Below are the code and all the weights of a small trained network. Each question names an input and a class and asks about switching units off, where a switched-off unit gives its printed mean instead of its output.

import numpy as np


def w(rows, s, z=0):
    codes = np.array(rows[::2]) - 128.0
    scale = np.full(codes.shape[1], s)
    scale[-1] = z or s
    return codes * scale


def norm(h):
    return h / np.sqrt((h * h).mean(-1, keepdims=True) + 1e-5)


def f(y):
    return np.maximum(y, 0)


def log_softmax(a):
    a = a - a.max(-1, keepdims=True)
    return a - np.log(np.exp(a).sum(-1, keepdims=True))


def net(x, mask):
    res = np.array(x, float).reshape(1, 7) / 4 @ E
    u = 0
    for l in range(3):
        y = f(norm(res) @ A[l][:, :-1].T + A[l][:, -1])
        res = res + np.where(mask[u : u + 4], y, B[l][:, -1]) @ B[l][:, :-1]
        u += 4
    return log_softmax(norm(res)[-1] @ U[:, :-1].T + U[:, -1])


A, B = {}, {}
E = w([
[182,191,148,114,114,63,147,106,103,126,9],'x0',
[137,11,97,82,69,114,223,135,71,102,125],'x1',
[141,128,127,131,128,132,132,113,131,128,136],'x2',
[129,128,125,127,139,130,128,123,120,128,133],'x3',
[33,162,53,145,107,181,163,51,124,138,89],'x4',
[127,126,134,130,130,125,135,121,132,130,130],'x5',
[131,128,128,115,124,130,122,118,130,125,135],'x6',
],0.0013)
A[0] = w([
[168,151,162,82,103,99,151,163,122,92,71,95],'0.n1',
[95,57,128,115,121,165,122,157,150,95,249,130],'0.n2',
[33,138,56,149,137,205,156,56,145,138,81,111],'0.n3',
[75,98,97,126,117,156,133,142,116,117,222,1],'0.n4',
],0.0019,0.00095)
B[0] = w([
[112,85,84,194,142,207,122,49,157,155,85,183],'0.n1',
[140,61,105,181,159,146,104,81,90,146,3,251],'0.n2',
[108,159,116,115,11,8,46,178,68,134,240,247],'0.n3',
[165,59,155,198,129,213,115,104,195,223,127,190],'0.n4',
],0.0022,0.0021)
A[1] = w([
[120,127,124,203,177,194,95,105,204,122,203,122],'1.n1',
[196,74,181,106,206,109,146,235,163,95,132,85],'1.n2',
[252,63,236,148,179,87,74,195,148,131,147,87],'1.n3',
[123,229,164,144,171,125,91,123,161,152,152,3],'1.n4',
],0.0018,0.00062)
B[1] = w([
[130,126,162,141,195,183,90,137,133,183,51,214],'1.n1',
[37,157,34,112,55,119,81,70,123,119,184,200],'1.n2',
[4,214,49,169,18,106,133,58,60,163,179,254],'1.n3',
[134,113,142,38,156,179,211,175,210,4,114,192],'1.n4',
],0.0024,0.0022)
A[2] = w([
[138,2,89,104,83,140,249,120,101,115,114,113],'2.n1',
[83,225,126,151,183,180,66,127,225,138,131,253],'2.n2',
[187,194,126,124,102,46,148,69,125,132,2,73],'2.n3',
[77,146,60,140,57,118,136,125,118,147,196,50],'2.n4',
],0.0023,0.00027)
B[2] = w([
[172,231,214,74,210,105,132,208,211,91,100,245],'2.n1',
[200,72,148,54,111,67,246,165,101,83,87,255],'2.n2',
[72,4,107,197,169,237,54,132,138,197,234,218],'2.n3',
[173,214,127,150,118,76,116,69,85,97,121,244],'2.n4',
],0.0027,0.0029)
U = w([
[92,237,75,144,7,42,106,67,53,105,188,253],'0',
[194,155,198,24,189,108,221,215,193,48,84,75],'1',
[116,1,113,213,167,228,74,102,144,211,127,44],'2',
],0.0043,0.00071)

Each question gives the input, the list of numbers given to net, and the class t.
The units are the neurons (one row each of A and B). Each row of codes is followed by its name. A weight is (code - 128) times the scale printed after its matrix; where a second scale follows, it is the last column's (A, B and U).
mask holds one flag per neuron, layer by layer. A switched-off neuron (its flag False) gives its mean, the last column of its row in B, instead of its output. The means were averaged over made-up inputs and are rounded, as every weight is.
A unit's drop is (log p(t) with every unit on - log p(t) with that unit switched off) / (log p(t) with every unit on - log p(t) with every unit switched off).
The circuit of an input: a set's keep is (log p(t) with only the set's units on - log p(t) with every unit switched off) / (log p(t) with every unit on - log p(t) with every unit switched off). Starting from all 12 units, units are removed one at a time, each time the one whose removal leaves the highest keep (on an exact tie, the one counted first), for as long as the keep stays at least 0.8.
units of the circuit, in order: the units of the circuit, biggest drop first
top k neurons: the k neurons with the biggest drops, biggest first
k most important neurons of layer l: the k neurons of layer l with the biggest drops, biggest first
drop when u is switched off: that unit's drop, to one decimal
input [8,7,1,1,6,-1,2], class 2: 2 most important neurons of layer 2 -> (2.n3, 2.n2)
input [3,-7,1,-8,-8,8,-1], class 0: units of the circuit, in order -> (1.n3)
input [4,-8,6,-7,-1,-8,-5], class 1: units of the circuit, in order -> (2.n2, 1.n4)
input [7,5,0,-6,-6,1,-8], class 2: top 2 neurons -> (2.n3, 0.n1)
input [6,5,3,-5,-4,7,6], class 2: top 3 neurons -> (2.n3, 0.n1, 2.n2)
input [-6,7,2,-5,0,4,-6], class 1: top 2 neurons -> (2.n1, 2.n3)
input [-4,7,7,0,-1,8,6], class 1: top 2 neurons -> (2.n1, 2.n3)
input [7,-8,-2,6,1,-3,4], class 1: top 2 neurons -> (2.n2, 1.n4)
input [5,-4,-6,-2,-2,-6,-8], class 2: top 2 neurons -> (2.n3, 2.n1)
input [7,-6,2,6,3,-7,5], class 2: 3 most important neurons of layer 2 -> (2.n3, 2.n1, 2.n4)
input [6,1,-1,-7,-6,-4,-6], class 0: top 2 neurons -> (1.n3, 0.n2)
input [0,6,-8,-6,5,-3,-2], class 1: top 4 neurons -> (2.n1, 1.n3, 1.n2, 2.n3)
input [-6,-8,6,-4,6,-3,-6], class 1: top 3 neurons -> (2.n2, 1.n3, 1.n4)
input [2,4,-4,-7,1,0,-4], class 1: units of the circuit, in order -> (2.n1)
input [-1,8,-3,5,5,-7,-5], class 1: top 2 neurons -> (2.n1, 1.n3)
input [8,3,7,-6,6,2,3], class 2: top 3 neurons -> (2.n3, 1.n3, 1.n2)
input [-1,6,-8,5,-8,-1,5], class 0: 2 most important neurons of layer 1 -> (1.n3, 1.n2)
input [4,-5,5,-4,-7,-1,-7], class 0: top 2 neurons -> (1.n3, 2.n1)
input [-1,4,6,5,-4,0,-5], class 0: 3 most important neurons of layer 1 -> (1.n3, 1.n2, 1.n4)
input [3,8,-2,8,3,0,4], class 1: units of the circuit, in order -> (2.n1)
input [8,-4,8,-8,-1,-2,7], class 2: drop when 2.n3 is switched off -> 1.0
input [-3,-6,7,6,-2,7,5], class 1: drop when 2.n2 is switched off -> 0.3
input [7,-4,-1,1,0,-3,6], class 2: drop when 2.n1 is switched off -> 0.1
